[[126 146 129 148]
 [ 98 110 135 121]
 [132 158 139 124]] ans = 129

[[118 108 140 141 107]
 [113 103 135 134 115]] ans = 140

[[105 140 104 114 132 142 138]
 [149 149 120 117 124 131 151]] ans = 104

[145 142 149 150 106] ans = 149

[150 126 116 102 140 121 158] ans = 116

[[116 115 108 112 149 101 130]
 [100 100 120 138 101 151 132]
 [156 146 121 122 103 118 127]] ans = 108
---
[[123 148 125 142]
 [118 145 130 136]
 [136 143 113 150]] Answer: 123

[[123 123 129 131 124]
 [121 131 125 135 135]
 [153 117 128 134 109]] Answer: 123

[[147 107 127 127 131]
 [115 120 103 125 124]
 [100 131 125 142 146]] Answer: 147

[[152 111 133 127]
 [136 110 123 146]
 [102 145 139 116]] Answer: 152

[[112 118 138 128 117 115 144]
 [149 147 121 150 133 133 144]
 [123 124 130 127 118 118 130]] Answer: 112

[[111 114  99 135 125 113]
 [117 118 134 110 138 112]
 [117 137 131 121 146 140]] Answer: 111
---
[[127 133 124 124 143]
 [134 138 139 144 141]
 [156 129 109 125 136]] gives 109

[[137 149 103 113 132 142 109]
 [140 146 147 153 141 133 149]
 [119 103 122 152 111 144 127]] gives 111

[[143 125 127 147 145 150]
 [104 145 138 123 116 112]
 [128 120 121 125 136 121]] gives 125

[[142 124 128 132 149 124]
 [134 123 152 124 107 152]
 [130 150 109 140 117 141]] gives 140

[[143 128 140 119]
 [125 130 121 133]
 [152 126 130 130]] gives 126

[[142 140 147 149]
 [145 142 141 142]
 [141 143 145 150]] gives 143
---
[[152 105 142 124 122]
 [105 112 153 118 131]
 [106 104 156 119 138]] -> 118

[[134 132 120 120 132 130]
 [134 122 105 105 146 145]] -> 146

[[127 100 119 104 123]
 [128 121 129 124 131]
 [129 128 131 131 132]] -> 124

[[103 103 102 144]
 [ 98 118  99 151]] -> 99

[[139 100 131 138]
 [120 156 143 113]] -> 143

[[101 143 127 127 129]
 [150 123 108 129 135]] -> 129

[[116 156 146 140 115]
 [116 156 146 140 114]] -> 140
---
[109 115 136 130 123 105] --> 136, 130

[[120 128 126 145 123]
 [147 156 104 151 133]] --> 156, 151

[[120 114 119 139 142 132 117]
 [120 151 129 128 141 115 126]] --> 151, 142

[132 135 139 126 129 128 104] --> 139, 135

[119 153 108 141 133  98] --> 153, 141

[[145 128 119 125 128 105 137]
 [130 111 115 122 131 103 128]] --> 145, 137

[115 118 134 150] --> 150, 134

[[121 140 135 109 130 113]
 [136 136 123 142 144 104]
 [131 133 121 140 129  99]] --> 144, 142

[103 144 115 114 147 122 123] --> 147, 144
---
[[127 134 109 120 102 114]
 [100 139 113 116 109 132]] | 139

[112 113 101 149 154 130] | 113

[104 139 129 138 141 139] | 139

[150 130 151 143 128 139] | 130

[154 128 131 124 133 105] | 128

[[139 150 112 138 138 135]
 [113 113 116 106 103 113]
 [131 129 115 141 122 130]] | 129

[158 105 122 110 141 124] | 105
---
[[135 102 123 116 121 128 111]
 [128 128 137 135 136 137 142]
 [125 133 139 129 130 102 134]]: 111

[[118 131 131 153 114 114 126]
 [130 124 120 106 134 131 126]
 [130 122 123 117 136 133 127]]: 126

[[116 144 121 110]
 [104 116 146 124]
 [103 105 141 125]]: 110

[[124 125 101 144 135 104]
 [130 113 148 140 120 136]
 [131 113 131 147 122 126]]: 104

[[140 142 147 139 153 141]
 [109 131 135 103 133 136]
 [144 117 117 155 110 113]]: 141

[[127 125 126 151 137]
 [137 126 129 139 126]
 [131 144 130 117 114]]: 137

[[120 119 150 131 110]
 [128 123 110 114 127]
 [131 133 140 126 150]]: 110
---
[[130 157 135 127 120 127]
 [128 128 130 132 132 136]] Out: 135

[123 104 143 131 128] Out: 143

[105 111 156 149] Out: 156

[[150 126 139 119 127 122 123]
 [116 118 121 142 138 139 143]] Out: 139

[[107 118 123 123 120 146 119]
 [135 137 131 141 102 116 133]] Out: 123

[140 155 119 104 118] Out: 119
---
[155  98 110 126 101]
98

[[145 124 103 101 108 129]
 [156 145 125 104  99 109]]
124

[143 127 157 102 146 148]
127

[154 144 143 123 116 130 131]
144

[130 122 139 151 136 126]
122

[157 138 146 119]
138

[[112 142 103 154]
 [114 137 104 155]]
142

[141 126 103 126 145 144]
126

[118 126  99 144 131 119]
126
---
[[116 144 115 154 157 148 154 128 154 103 136 135 132 156 131]
 [148 131 105 136 114 118 106 135 103 146 156 150 112 116 150]
 [126 150 134 102 127 146 132 121 148 135 103 127 146 138 154]
 [127 103 115 106 112 116 115 132 134 117 109 130 111 110 146]
 [114 131 138 153 144 101 144 148 128 140 142 148 140 132 100]
 [121 103 138 155 123 119 100 150 110 133 150 143  99 108 136]
 [142 141 104 112 137 131 147 155 136 123 131  99 106 131 122]
 [124 111 129 110 107 110 138 108 109 149 118 102 148 122 131]
 [105 117 147 149 122 153 112 119 156 136 131 123 102 146 154]
 [147 115 117 141 139 134 112 113 149 117 121 119 111 125 141]] --> 156

[[126 129 120 130 127 129 134 126 133 129 128 128 119]
 [131 128 131 128 127 127 134 123 125 127 127 134 124]
 [128 129 122 126 126 125 150 118 126 126 123 137 108]
 [130 130 123 135 130 133 117 132 137 133 133 128 131]
 [120 124 115 132 124 129 140 127 141 128 128 115 114]] --> 128

[[134 124 116 121 139 113 131 128 135 130 118 129 118]
 [130 128 125 127 137 125 121 127 131 125 123 130 111]
 [134 128 118 125 139 117 126 134 146 129 123 127 114]
 [125 132 122 133 135 123 126 115 124 128 121 124 110]
 [123 128 125 126 127 112 124 117 128 129 131 130 100]
 [127 127 117 128 148 127 128 121 134 132 120 124 112]
 [131 134 115 130 134 140 129 127 143 125 129 138 105]
 [122 130 121 125 143 130 130 125 138 126 123 129 111]
 [125 132 124 123 134 117 122 125 131 118 127 135  99]
 [123 130 115 117 134 122 129 121 139 118 112 133 106]] --> 129

[[127 142 134 122 129 119 134]
 [124 110 112 147 142 133 126]
 [128 107 117 137 132 137 126]
 [131 135 123 111 132 137 126]
 [127 156 140  99 122 122 129]
 [136 143 141 119 117 124 128]
 [126 130 111 141 149 120 141]
 [126 147 127 114 131 122 133]
 [134 125 133 128 120 132 127]
 [127 136 113 117 140 126 134]
 [123 133 130 114 127 128 125]] --> 119

[[127 130 131 124 129 122 129 130 130 124]
 [127 122 123 134 128 140 130 125 125 137]
 [121 113 124 135 130 150 138 125 126 148]
 [130 137 134 119 128 111 124 132 131 114]
 [119 123 139 117 132 124 138 135 133 130]
 [112 120 147 108 134 119 143 140 137 129]
 [121 119 130 127 130 138 136 129 129 139]
 [141 141 120 135 124 120 114 123 124 116]
 [114 123 148 107 134 115 142 140 137 125]
 [148 141 106 149 120 133 107 115 118 122]] --> 130

[[126 131 123 132 128 129 126 131 131 128 130]
 [118 138 123 129 124 119 129 135 134 120 130]
 [137 120 125 120 129 135 127 125 115 137 126]
 [127 131 143 128 116 130 115 127 130 118 125]
 [150 136 100 131 134 141 129 131 124 143 134]
 [131 114 134 133 144 134 126 126 128 140 132]
 [119 113 135 133 149 120 130 133 129 133 138]
 [118 132 130 136 130 123 120 137 140 128 133]
 [128 146 116 137 116 143 106 138 138 130 129]
 [111 128 144 125 118 114 131 127 132 112 123]
 [133 146 119 141 119 136 116 134 140 121 135]
 [131 106 131 118 147 125 141 122 110 137 130]] --> 128

[[128 141 136 142 116 136 132 127]
 [150 116 112 129 132 135 140 136]
 [131 123 132 121 142 125 131 127]
 [119 151 146 140 137 136 123 146]
 [153 105 108 122 129 129 144 122]] --> 132
